Each row has a hidden value; after the row comes its group, the name of the range that the value falls in. Each part has its own.
[  85  184  337   24 -238 -182  160  115  105 -148  348 -224 -225  -91
  -52  132   -1   -8    7   76  350  104   76 -281  255  -76 -244  306
 -291   58  278  284 -256  266  124 -296  271 -234 -368   60 -139  174
   36  -73 -136 -110  403] | Mj
[  11 -104    3 -306  -28   71  122 -130   25  293 -303  128  -69   67
 -149 -164 -251 -252 -186 -164 -129   13 -273  226 -221 -157  166  -28
  298  206 -151    3   99    3  -63 -129 -206  200  310  329  -14  -31
  -90 -106  -39  145 -457] | Qf
[ 214  168  184  140 -211  230  197  146  274   94  221  117  146   26
   13  198  120 -235  -71  250  315 -275   19 -304  -15  100  106  406
   96   76  -62  154 -197  148  163 -341   74 -147 -384  210 -222  -94
   85 -203 -180   25  252] | Mj
[-107 -115   -9  165  -58   75  133    8  -53  393 -190 -136  187 -242
   48  -14 -195 -254 -154 -220    1  -76 -162   20 -154 -131   11  238
  211  -29   99   21  -82 -125   52   67    2  -69  -16  153   94 -113
  -51 -154  -85   89  -26] | Zm
[  92 -314    3   61 -183  478   76   -6   53  382  -96  -27  451  493
  -73 -196  -18 -279 -228 -135  -99 -260 -239  131 -293  -98  714  441
  313  -62 -428 -242 -214 -136   -9  171 -499  328  255  488    6 -343
 -315   87 -106  -40 -532] | cn
[ 130   64 -225  -16  -27  473 -209  -86 -136  -39   71   39 -224   61
  -78 -230   24  109  -50   80 -125  135 -198  175 -170  490  155  183
  167   21   27 -219   86  106   53 -147 -516   -9  -97 -147   15 -217
  221 -114 -152  -19 -193] | mm
[ 233   26  -12  104 -160  194   51  -50  -72   -2   86  119   92  298
  -10  -34  -35  -23   61  146   50    4  -67  232 -213  244  379  146
  160  188 -239 -331  -40  208  164 -196 -305 -108  141    9  -66 -254
 -125  108   -1  126 -216] | nt
[ 178  147 -152  302   58  286 -131  -42 -141  -78   81  -46 -291 -126
   57 -147  -43  156   27   28  102  256 -180   17 -106  353   52  301
 -188  143   55 -177  -10   74  127   23 -291  -21  -26 -235  -53 -247
   31   34 -138 -144   39] | Jb
[ 166    8    0 -192 -257  115   56   -7  190   91   29   74 -178  177
 -280 -120 -141  -86 -163   83  109  135 -187  190 -175   59  370  102
   63  362  -12  -25 -139  117  -35 -133 -411  254  150  272   18 -314
 -141   60  -26  -84 -481] | Jb
[   9    6   71  155  -66  -75  120  -32  -69  -28   73  -89 -165   68
  -53  -45 -213   29    7  -99  101  306 -174  325 -161  113  193  128
 -193  345  -68 -256  -82  135  129  118 -167   48  336   -3  115 -206
 -323  335  -18  -35 -178] | cn
[   5  -21 -126 -127  -95  274  -35  -80  264  122  -50  -17  -61  -32
 -297 -257   59 -117 -224 -115 -205   58 -257   -7  -93   56  185  141
  117   85  -33  -35 -159  -80 -261  110 -367  418   10  224   96 -240
  -91  -29 -146 -282 -278] | mm
[-255 -177   99  -37  -14 -113   80   -7 -171  136   55 -411 -132 -158
  -86  -75 -272 -121 -172 -381   56  274 -213  105   39 -100 -165  247
 -127  -50  435  142  -57  -79   68  218   90  -56    1   16  130  163
  -49   -3 -130  -76   29] | cn
[ 209   98  -53  390 -102 -155  164  -18 -213   50   25  -83  242 -100
  266  154  -28 -138  238  151  212  -78  145 -189   30 -112 -103  220
  103  -91   19 -108  -55   60  147 -267  248 -469 -192 -199 -234  -16
  -59 -197  144  135  364] | nt
[ 108  -33  -67  165  -89 -153  146 -126   96  253 -179  -61  296 -247
  -71  -43  -96 -253  -47 -189   11  -39  -72 -180  -41 -288    9   72
  143   68  124    6 -198  -92  -98   49  173  -27   15   46  -93 -108
 -207 -110   39  -90   49] | cn
[  38   97  -22  -59 -153  120   80  -98  281   94  -61  221  137   -7
 -187  -65   92  -83  -62   54 -251 -110  -91  168 -181  187  169  -51
  329  185 -319 -259  -74  190 -153 -160 -199   96   17  185  123 -234
 -128    1  -67    0 -149] | Qf
[-243   67  -34   17  -38 -212   29  -72   98    9  -63 -142  -68 -329
  -87  -41   15   50    6 -110 -296  126  -33  117   79   58 -324  -44
   63  -36   11 -150    2  106 -254   37  102  -81 -140   -7  268   16
 -126  -78    0 -123  157] | Rn
[ 142 -121  143  108   51  101 -112 -135  -78  -49  104 -105  142  167
  -82 -135  -49   87  -53 -261    3   95 -133    8   40  158  150  252
 -150   -7   90 -149  -76  175  132  189   55 -163   29  -88 -150   75
 -154  106 -197 -142   26] | Zm
[ -10  -24 -158   39   23 -100  -18 -143   -8  189 -154  -69   51 -223
  -39  -75 -128    8  -68 -163 -109   69 -127   25  -46  -21 -125  131
  123   23   69  -93   35   27 -101   28   95 -126  -34   15    8  -14
 -126 -228   44 -137    1] | Qf
[ 216   38 -226  316  -18   86  124 -127 -143   23 -135   97  404  112
  213  -27  174 -277  277  194 -146 -196   83 -113  -59  -71  121   55
  355 -199 -377 -342   39  -89 -108 -171  -56 -127  -22 -160 -221 -133
 -127 -120  152  136  131] | Mj
[  81 -134  -17  -95  -12  236 -190 -201  -99   72  -55 -103 -176   45
 -282 -378 -221  146 -213 -394 -147  320 -350  283 -181  199  273   85
  -60  225  183 -183 -103  114   58  212 -401  166  314   -7   98 -178
  -98  198 -214 -148 -431] | Qf
[ -13  256  -94  -51  -45  -30   -9 -158  241  -80  -41   22 -291 -426
 -249 -198   78   62  -42  -97 -258  223 -143  -37   12  113 -253 -130
    4  205   52  -64 -124  128 -271  -84  -90  188  -69  -61  145 -118
   -8  -12 -118 -235  101] | nt
[-211  198   -8  -11  -91  -41   62   19   73   93   34 -159 -482 -522
 -126  -50 -183   88 -157 -131   -9  306 -207  145  -88  167 -326  107
  -76  255  262   71  -79  126   -7  -94  -87   14 -101   33  311 -111
   84  -64 -145  -99   84] | cn
[-162  -95   70 -120  -65  246 -179    3 -317  139  -10 -314 -432  -87
  -30 -240 -272  226 -198 -259  -91  260 -250  291  -74  198  -89  289
  -30  -53  244  -10   35  160  154  -57 -352 -124  -21   84  242   12
  184 -107 -221   49 -214] | Rn
[ 295  103  162  -39 -126   81   11   19 -198 -170  250  -14 -185  284
   82   52  -48   37  111  231  302   53   43  -62   89  154   26  283
  -65   15   70   47   48  311  278 -452   -7 -379 -201  -72 -333  151
  150 -158  -59  137  108] | mm
[ 526  -51 -211    3 -299  603 -268 -121   74  144   45  163  165  371
 -255 -312   38  111 -167  113   12  -82 -174   48 -280  326  726  292
  276  173  -59 -272 -250  167   70 -168 -720  103   18  130 -154 -554
    2  -68  -94 -149 -581] | Jb
[  -3 -146  -32   83   20   97  -75 -131  -75  107  -54 -150  -26   56
 -123 -229 -177   86 -132 -314 -100  229 -269  232 -138   87  219  215
  -99  137   -8 -238  -78   35    9  298 -219  120  276   51   98 -158
 -284  179 -100 -196 -271] | Qf
[ 264  117  290  114  -11  186   20    9 -253    2  184   73 -105  -74
  102  125 -234  -26  -16  -23  412   35  -70  -21  -74  354  -51  226
  -26  174  401  134   51  354  605 -383  170 -623 -205 -252 -295  157
  372 -129 -308  375  266] | Zm
[-243 -165 -157  229   67  -90    3  -76 -163  208 -145 -309  130 -181
   91  -98 -116   -6  -33 -274 -212  107 -134  135  -30  -69 -121  262
   43 -189  -24 -226   24 -127 -137  314   35  -65   29    5  199  -33
 -266  -72   48 -166   43] | Zm
[  57  165 -287  148   50 -387  -22 -175  -21  -93  -52 -127 -138 -469
  -49  -26  -62   43  142  -18  -12  310    4 -135  147  -11 -415  -64
  -87   71  366  -40   42    5 -202   -1  276 -216 -180 -370  -72   18
  -81 -212  175 -247  291] | mm
[ 193  250  331  247  -43 -178  286   67   29   34  113   81   11 -280
  178  308 -118 -192   80   84  450  -89   75 -292   65  -37 -277  208
  -94  185  162  237  -63  260  353 -395  536 -506 -278  -73 -314  190
  103 -171 -148  230  561] | Qf
[  89    2   80  267  -94    3  -10  -31 -220  -50  127 -131  250  133
  205   50   81   90  182   69  -23 -108  129  -15   80  121  -35  283
   90 -254 -146 -265  -17  242  120 -178  116 -482 -240 -116  -95   77
  -62 -112   -2   76  294] | Zm
[ -72 -177 -310 -109  120  160 -103 -180  -83   79 -116  -96   76   29
 -139 -229  -18 -177  -85 -169 -274  120 -226   95  -41  109   42   75
  221 -165  124 -131  163 -210 -216  217 -183  121    3 -106  -16    8
  -19 -167   -9 -147 -187] | mm
[   1  -68   -2  -36 -163  182  121   71 -172  365  -59  -71  -99  -34
   44   25 -330 -169 -184  -28  211    2 -196  192 -261   31  130  321
  237  131  148   75   15   26  267 -246 -211 -164   11  211   36 -131
  118 -229  -53  236 -240] | cn
[ -94 -115 -122  -25  122  195  -65   10 -277  134   19 -220 -312 -101
   18  -86 -293  -90 -165 -157  166  276 -290  122  -80  194  -77  352
  -65  -12  420  135  192 -123  177  102 -138  -87  -67 -107  -32   62
  180 -202 -136  -11  -91] | Jb
[-151  -39 -334   29  119 -263  -92 -281 -129   72 -386 -119   42 -328
  -10 -239  -27   44  120 -207 -541  160  -59  132   53 -124 -322 -215
  230 -171  -81 -326  170  -67 -431  123   36  -46   74 -161  163   18
 -205 -187  195 -119  -15] | Rn
[ -45   60  119  117  -19  -64  117  -73  -60 -153   83   10  199   85
   84   48  150  -92  199   58 -196  -68   88   82   70  148 -106   -8
  156 -154 -252 -272   63  201  -30 -141  141 -265 -126 -133  -16  137
  -78   33  -47  142  296] | Zm
[ 131  152 -212  131  -62 -173   16 -102  -46   12  -23  -36  -81 -260
    9   11  -77   35   98   89   49  149   -2  -38    1   57 -183   60
   58  109  158 -100   14   95  -42 -187   80 -250 -135 -184  -68  -91
  -37 -220  138  -78  131] | Mj
[-120    0  -65  398   28 -386   39 -116 -162 -265  194 -368  265  -65
  137   33  182   88  312  -74 -171  157  167  -75  282   -8 -308  154
 -164 -334  -25 -352  -60   56 -182  223  379 -335 -206 -369   18  170
 -345   79  144 -267  562] | cn
[ 146    9  175   47  -88  -88  -40  -83 -254 -172  165 -137 -169  245
   30  -76 -137  246  111  -40   83  237  -25  211   29  134   67  189
 -191   97  -50 -231  -16  366  198 -143  -47 -290  113  -80  -76   68
 -161  140  -25   11  -22] | Qf
[ 335  197  266   91 -212   98   75   42  137 -136  310   96  -80  187
  -56   89   25   83   16  189  323   -2   11  -91    1  214  177  296
 -155  273  -65  -26 -199  407  258 -338   -2 -213 -136   73 -223  -82
  -47   56 -153  -25  117] | nt
[ 155  124  -53 -102  208   20 -130 -176  -42 -282  108   66 -325  -38
 -124 -112  -24   68   46  -24   23  314 -154  -23  113  333 -184   15
 -190  126  233    1  220  164   15  -31   80 -113  -89 -334 -260  202
  104  -74 -138 -138  132] | Jb
[ 149  -57  -38 -188   33  169  -96 -147   36 -127   55   49 -171  249
 -258 -231  -53  -35  -83  -73  -47  245 -237  149  -43  218  246   51
  -62  175   51  -98   55   74  -53   93 -281  206  157  -37 -127  -49
  -88  109 -123 -158 -313] | Jb
[ 105  265  163 -140 -260  -11   11  -74  314 -211  163  174 -289  115
 -268 -106  100  298    9  149 -182  150  -46  295  -78  307  136  -57
  -38  406 -418 -334 -166  532 -122 -289 -298  122   98  209  197 -240
 -241  242  -79 -149 -174] | Qf
[-111   83   44  -37   56 -194   99 -124  128  -82   -7   25    5 -130
  -85    4   42  -55   46  -76 -203   81  -48   72   67   81 -225  -56
   47   41 -109 -134   79  151 -164  -10  217  -74  -53  -38   35  144
 -151  -20  -39  -77  198] | Qf
[-113 -162 -332 -105   84  126   94 -117  -78  326 -309  -15  131 -156
  -54 -122 -140 -464 -120 -131 -183  -12 -236   57 -160 -103   -5   13
  439 -105  142   29  189 -360 -178   67 -131  130   31   13  -16  -39
   69 -316   43   91 -212] | mm
[ 290  165  350  217 -286 -347  179  -31   42  -59   96 -138  268  -92
  106   98  124  -45  208   49  170 -192  292 -499  321 -427 -236  150
  -51 -155   -4  121 -358  312   10 -430  492 -436 -356   43 -313  200
 -112 -161    7    2  548] | Zm
[  26  302  135   97 -319 -168  207   90  203  -13  167  -49 -370 -293
 -120   84 -116   78  -19  129  205  224  -36  108  -87   75  -81   88
 -143  453   50  -15 -277  294   61 -291  -96  -13  -31  127  211 -286
 -117  120  -28  -53   56] | nt
[ 115  -54   59  219 -174  -73  103  -67  -26  119 -145  -74  290  109
   71  -81   18  -73  105  -27 -128 -112   46   -2  -13 -245  171  113
  125  -62 -338 -268 -182   79 -112  -47  -59  -44  109  164   -7 -163
 -342   52   81   11  -62] | Rn
[  44  188  164  164  -25   36  137   34    3   36   17  111   -3 -189
  145  156  -10  -87   69  115   76 -111   24  -36  -24  176 -187  119
  116   53  -85  -29   59  236  168 -322  177 -362 -229  -34  -68   53
  118 -160 -138  239  321] | Rn
[-289  -89  -20   41  184  -79  156  -59  -65   29  -34  -75  132  -12
   88   62   -2 -227   38 -114 -207   14 -107  162    7   88 -190  116
  133 -173 -173 -165  246  -65  -97  157  206  -95  -28  -40   55  224
 -141  -65  -31   34  200] | Qf
[-251  146   -6  -29  159 -398   69 -105 -202 -102  -92 -142 -441 -377
   98   19 -206  123  126 -108 -130  361  -69  228   94   58 -581  -78
 -117   69   71  -77  288  182  -62 -103  273 -274    1 -193  132  278
  -40 -112   54   42  262] | Zm

Part 2:
[  28   66 -108  236 -105  317  454   11   40 -184 -189   70   11  151
 -113 -252  346  140 -140  145   62 -182 -193 -365  125  238 -144 -122
   24  121   85  175  174  -24  -31  -96 -396 -102 -164  213  -39  149
  147  -13   94 -291  -96] | R
[-139  -43  175  210 -127 -219  -53 -247 -163  -94 -189 -133 -492  -41
 -148  194  -93 -400   84   19 -120 -322  139  -38  -57 -133  117 -163
    9 -367  -26  121 -164  255 -244 -169  124 -135 -272 -206  147 -214
  137   86 -190  -20  -28] | S
[ -95   31   88  210 -221  -13  161    1 -110 -178 -272  -23 -149   -8
 -235   91   23   -7 -156  180   13 -241  -51 -270 -103  -73   80  -84
  -33  -75   53  293    2   28 -110  -67  -74  -31 -303  -37  -16 -162
  -30   -2  -18 -212   28] | A
[-129  233   74 -216 -103 -289 -140 -240   -6   18  104  -50  -43 -235
   83  434 -178 -171    7  195    0 -185  461  248 -181 -281  154  175
 -298 -347  -17   92   -5  240 -117 -136  370  -37   62 -167   68 -111
 -225  213   41  485   96] | Y
[  26  178   32   36  210  310  374 -186  189  156  112  -62  133  -78
   97  -67  145  169   45  126 -149   20  121  277  141  199   33   70
 -156  107  149 -409   87 -160   97  125    1 -184  150  265  196  141
 -202  224   17  136 -175] | F
[  28  -10 -352 -445    7  233  269   53   17  222  188  332 -172  225
  279  -49  371  143   38  -43   53   81  174   89   -9  239 -255  -82
  -50  123  199  -90  -62   21 -155   -6 -125   87  250  474   58 -123
 -100  315   -5  -81 -252] | N
[-131  118  209  -43  -19   61  422    1 -100   -9 -266 -109  151   68
 -145  328   83 -162 -378  261 -101 -103   29 -305   -9  -15  160   78
 -338   85  104   94  275   93   50 -232 -430   74 -364  132   47 -223
   69  143  -48  123   20] | G
[ -63  138  -47 -197   42 -164  -18 -203  174   34  362  -87  154 -169
   81  150  -47  -10  202   50   18  -46  314  249   96  -90   21  152
 -243 -268 -165 -212  -24   61    6  138  347    8  268 -124  183  333
 -139   78   98  323  -25] | F
[-198   96 -272  -22  -33  -15    8   72  233 -109  361  197  210 -170
  -87  201  255  333  225  153  232  -42  184   62  -14   36 -106  112
   68 -268    1  145   71  -87  -28   98  437   -1  368   50   99  217
 -214   68  190  111   82] | Y
[   0   71  417  -80   36 -286  -25 -315 -106   62 -212 -298 -241  -23
 -101  538 -266 -635 -199   95 -218 -191  389   84  -56 -298  286   29
 -383 -283   89 -100  -52  410 -177 -178   19  -14 -369 -307   88 -352
  148  255  -98  372   39] | Z
[   1   78  152 -112 -104 -260  -15 -288 -194  -37 -167 -140 -403  -71
    2  113 -213 -313  -86   69  -37 -309   86  167   12 -333   91  -81
 -181 -197 -127   12 -190  321 -155  -64  100 -154 -251 -177   36 -104
   61  174  -83  162 -109] | R
[ 228 -247  195  290   39  226  294   -2   46  -42 -191 -234 -198  257
 -238  -72  124 -248  -44  -84 -230  -14 -118 -164  241  247  103 -193
  -83  149  147 -256 -152  -46  -21  214 -269  -53 -340   -7  190  -59
  268   89  -82 -490 -287] | K
[ -95  -93   -6 -142  163  121    8 -117  235  234  263   26   25   15
  199  253   54  -25  220 -132 -185  154  415  222   -3  202   10  -49
 -206    3  180 -309   16   -7  -36  -10  162   -4  300  182  257 -153
 -103  274   21  111 -173] | N
[-322  -69   -2 -145   65 -325 -338 -244  100   18  199   40 -136 -247
   39  185 -285  117  263 -154   77 -108  194  257    6 -339  -69 -202
  -59 -257 -242  -59 -129  141 -116   40  495  -99  276 -141  104   18
 -102   82  112  203   -8] | R
[-143  157 -358 -283  -36  117  307  151   24    8  274  233  173  -86
   72   76  389  382   42  262  181  -19  -39  155   87  131  -91  181
  -60   24  -38   69   94 -156  132   62   86  -55  254  416  173  152
 -262  256   27  119 -145] | Z
[-235   88 -267 -323 -246 -177   13  157  -55  -87  131  301    8  -67
  -40  243  109  275  -48  170  316 -124  113 -125 -218 -228 -136   45
  -14 -171  -40  403    0   65 -151  -17  256  188  131   70  -96  -62
 -238   49  121   30   99] | K
[   5 -166  299  287   25  -77   78 -192  -18 -139 -274 -284 -200  118
 -285   82  -87 -388  -68  -76 -176 -185  -57 -263  209  -24  108 -240
 -149  -98  -65  -75  -45  179  -91  -34 -247  -76 -391 -227  123  -41
  380    1  -33 -189  -78] | S
[  53  -55 -130   84 -362  -51   -6 -157 -132 -252 -296  110 -424  266
   -6 -209  115 -260  -74  -76   70 -341   43 -510  -36   59 -221 -332
  -28 -161  -43  473  -44  351 -370 -329 -386    1 -254  -78 -168  -44
  343  -67   87 -326  -26] | F
[   5  118 -249 -223 -167 -110 -104  -72   74 -107  195  134   -1 -105
  102   18   58  180   92   97  185 -137  150  152   15  -86 -100   40
 -139 -139 -125  160  -68   76  -62   56  253  -76  222   15    7  185
 -164  141  201  107  -61] | S
[-105  -88   27  399 -171  240  302   66   49 -186  -75 -202  214  -45
 -114 -172  139  191   81  123 -209  -69 -257 -228  210  403  182  -13
 -207  235 -161   41  145 -355  316   33 -288 -190 -141  229  366  191
  -56  -34  -68 -396 -264] | A
[ -89  -58  315  264  105  125  285 -185   74  100  -73 -321   64  -12
 -115   12 -102 -122   57  -24 -362    7   74  -78  125  183  216  -66
 -252   47    5 -385   29 -177   85  108 -173  -18 -165   17  318   25
  -30  -13 -155 -148 -136] | A
[ -22   46  366  510   51  210  162 -315  138   76 -127 -326  -70 -163
  -65  -41 -186  -54  146   44 -415  -82  212  144  -30  186  287  -63
 -153  -13  168 -347  -40 -220   20  102  100 -233 -108  -40  288  -66
 -234   37 -127 -128 -114] | Z
[ -85   42  268  170  -81  -98  130  -43    1  -72 -198  -97  -49  -54
 -360  167 -201   31 -173  106   32 -148   80 -236 -184 -315   93  -77
  -25 -156  108   40  -84   -3 -203  203  170  177 -258 -281 -117 -105
 -137 -150   56 -177  184] | K
[-118  -24 -374 -179 -239 -130 -179    5    7 -169  150  268 -144  -62
   61 -140   92  338  171  -16  263 -167  -39   10   22  -69 -235 -163
   33 -107 -226  310 -136   19 -115   51  210  -75  244   97  -14  159
 -124   56  181 -155  -91] | S
[-286  240 -317  156   -8  325  516   37   80   11  283  211   60 -194
   67  -78  502  419  259  308   79 -128   -4  165   -8  313  -85  171
  233 -118   96   22  163 -263   90  -35  238 -212  304  460  281  217
 -335  130 -139   64 -126] | R
[-304   95  135  298  153  325  419   -2  206  157  115  -25  220 -170
  -86  226  151  263  126  177 -186   64  205   47 -142  229  147  100
   15    7  305 -239  203 -327   83   48  206  -27  139  252  280 -109
 -365   72 -113   11   -3] | N
[-241   41 -172  267  -64  305  447   37   74 -128    8   76  174  -37
  -61 -333  293  444   91  113   25 -111 -289 -265  154  298 -127 -103
   61  152 -118   65  207 -298  147   -2 -235 -126   66  356  167  311
  -87 -106    7 -302 -139] | R
[ 118  -28 -235  -27  -65  414  636  231  -26  -27 -115  206  -35  365
 -125 -218  556  157 -207  110   84   -8 -214 -413  114  357 -215  -97
   67  225  237   64   65 -113  -86   67 -518  139 -157  409  -29   22
  118   70   -5 -469 -173] | K
[ -51   34   66 -205 -235 -244 -157 -108  -72  -26   27  -85 -124 -116
  114  335 -210 -183   -7   94  -53 -149  296  152 -146 -200  179   81
 -347 -116  -73  140  -91  184  -36  -85  243  -29  -54 -115  117 -180
 -152  195    1  169  -98] | N
[ 345  -92   95   93  115  362  319 -113  140   96 -141  -92 -173  348
   -2  -18  269 -330 -104  -64 -243   44  198  -76  168  382    2 -138
 -179  134  386 -277  -34  107 -145    5 -398  -54 -182  139   84 -168
  267  278   18 -222 -242] | G
[  97  138 -369 -278 -214  -20   21   84  103 -134  211  273   48   58
   27   77  297  163   -8  155  303  -97  218  -58  -51    6 -201   90
  -60 -185   59  308  -19  122 -178   37  153   97  206   42 -122  148
  -94  125  265   28   37] | Z
[-226   38   53 -444    8 -334 -107   33    4  -13  104  -15  250 -162
  -57  554 -173   42 -177  144  127  -15  128   95   24 -378  118  121
 -418  -42 -189   93   97  155  109  -12  161   84   17  -43   61 -112
  -95  236  160  387   30] | G
[  62  133   61   86  235  204  498  -65  139  180  224 -100   13  -31
 -198   -4  224   69  119  138  -82   33  120  218  106  102   47  138
   88 -176  207 -537 -144 -222  -54  456  255   63   71   46  222  230
 -216   65 -137  -31  -63] | Z
[-143   83 -154  290   74  277  392   31  193  -38  196   99   83  -55
 -182  -84  393  302  218  142   54  -54    3  -51   65  267  -97   19
  236 -160  143 -101   61 -253  -34  174  177  -49  189  182  179  251
 -152  -20  -11 -165  -13] | S
[  19   -1  397  190   36 -125   -9 -231    9 -153 -330 -312  -42  -77
 -230  237 -282 -246 -241   89 -119 -210  -21  -28  133 -267  224 -108
 -314   12  -51  -33   33  205   25  -38  -84 -204 -385 -255   18 -122
  179  130  108   91  -34] | F
[ -94  308   91  266 -159  339  643  164   76 -122 -117  -73  514 -155
 -235  -52  132  503 -280  470   19  -76 -149 -282 -113   87  165  267
 -163  230  124   87  297 -429  233  182 -122   64 -159  186   10  200
 -449 -148   75 -167   71] | K
[-158  -31  261  219 -135 -192  -29 -244   17 -199 -209 -254   42  -64
 -170  -44 -323 -102  -56  -51  -81 -228  -17 -351   66 -197   66 -202
 -267  -88 -282   85   64  111  -37  -59 -147    1 -243 -301   10  166
  142 -231  111 -112   55] | R
[-349   91 -321 -240 -304 -257  -74   23  -66 -232   80  284   47 -125
   -3  -64    2  400   12   80  373 -248  -88 -274  -80 -277 -263 -117
  -22 -159 -360  507   72   86 -105 -108   97   86  159   30 -139  224
 -122 -143  215  -16  108] | R
[ -24  127  216  146  -78 -145   26 -252 -102  -68 -206 -127 -350 -118
 -139  221 -132 -261  -72  165  -57 -306  175  116 -105 -251  152  -34
  -53 -279   89   59 -127  223 -201  -63  215 -167 -253 -205   23 -198
  -33  154  -71  130   20] | S
[-318  129  213   64   -9 -150   46 -231 -101  -34 -222  -50 -158 -237
  -71  242 -228   14 -117  154  -14 -271   43   70 -113 -346  103 -103
 -104 -109  -48  113   72  157  -60 -197  134 -195 -161  -26   18 -234
 -107  127  -27  236   40] | R
[-142  207   50  -30 -181 -183   67 -112  -31 -162 -133   42   28  -75
 -175  160  -78   20 -195  196  172 -261  146 -284 -166 -307  -41   -3
 -117 -256  -30  305   91  185 -211  -96   41  125 -135 -204 -193   33
  -65  -96  165  115  246] | S
[   0 -124  -10  357  -40  337  418   46   60   25   -2  -29 -167  114
 -154 -271  232  154  178  -29 -151  -21  -94 -149   35  337  -20 -150
  174   63  163 -211 -140 -312  -60  275  -21    9  -53  175  222   78
 -106  -82 -166 -575 -211] | N
[-194 -137  110    2 -132 -357 -403 -314    2 -124  -59 -107 -241 -118
   33   68 -388 -142  152 -201  -39 -221  142  -12   27 -276   -1 -304
 -216 -194 -317  121 -122  260 -141 -126  160 -125  -10 -268   60  -22
  114   -7  113   15  -50] | R
[ 108   98 -282 -387   30  191  548  214  -20  121  261  176    0  175
    9  128  515   46  -70  217  140   39   35  101   96  149 -102  222
  -18    6  181 -146  -46  -20  -11  200    2  149   70  330  131   86
  -70  282  -85   15 -205] | N
[ 218  105  427 -370   94 -368  -65 -288   17  163  -19 -315  -79    4
 -115  474 -440 -518 -252   18  -99  -42  499  194  -69 -536  222  112
 -474 -263   79 -369 -233  373 -236  252  250  258 -238 -522  -79 -126
   -3  137   81  364  101] | K
[-269  211 -260  -46 -108  127  282  201  183  -31  395  169  431 -261
  -28  154  259  570  157  322  171   24  110   78 -117  106   16  306
  -21  -68   10   96  165 -358  170  183  410   65  366  245  185  250
 -530   16   78   72   28] | K
[ -25   34   72  266 -269  149  297  118  -13 -222 -275  -14   80   53
 -259  -37   62  178 -234  198   48 -168 -122 -454 -119   13   42  -57
  -69  112   98  303   99 -112  -37   30 -187   74 -294   -3  -96  -34
  -80 -138   98 -391   38] | N
[-135  131 -142  -44  -38  308  305   33  232   85  242   62  428  -74
  192   17  204  361   92  147  -98  115  213  -12  -24  362   25  160
 -283  181   85  -76  268 -293  191  -19  -65   14  294  374  218  139
 -342   95   92   28 -115] | K
[  -7 -114  182  289  -65  224  292   -5   47  -69 -196 -202   65  101
 -119    5   63  -70  -75   42 -246  -37  -62 -262  110  274  162  -90
 -237  208   66  -49  110 -128  114  -32 -343  -69 -260  118  211  -74
   82   42  -49 -313 -194] | K
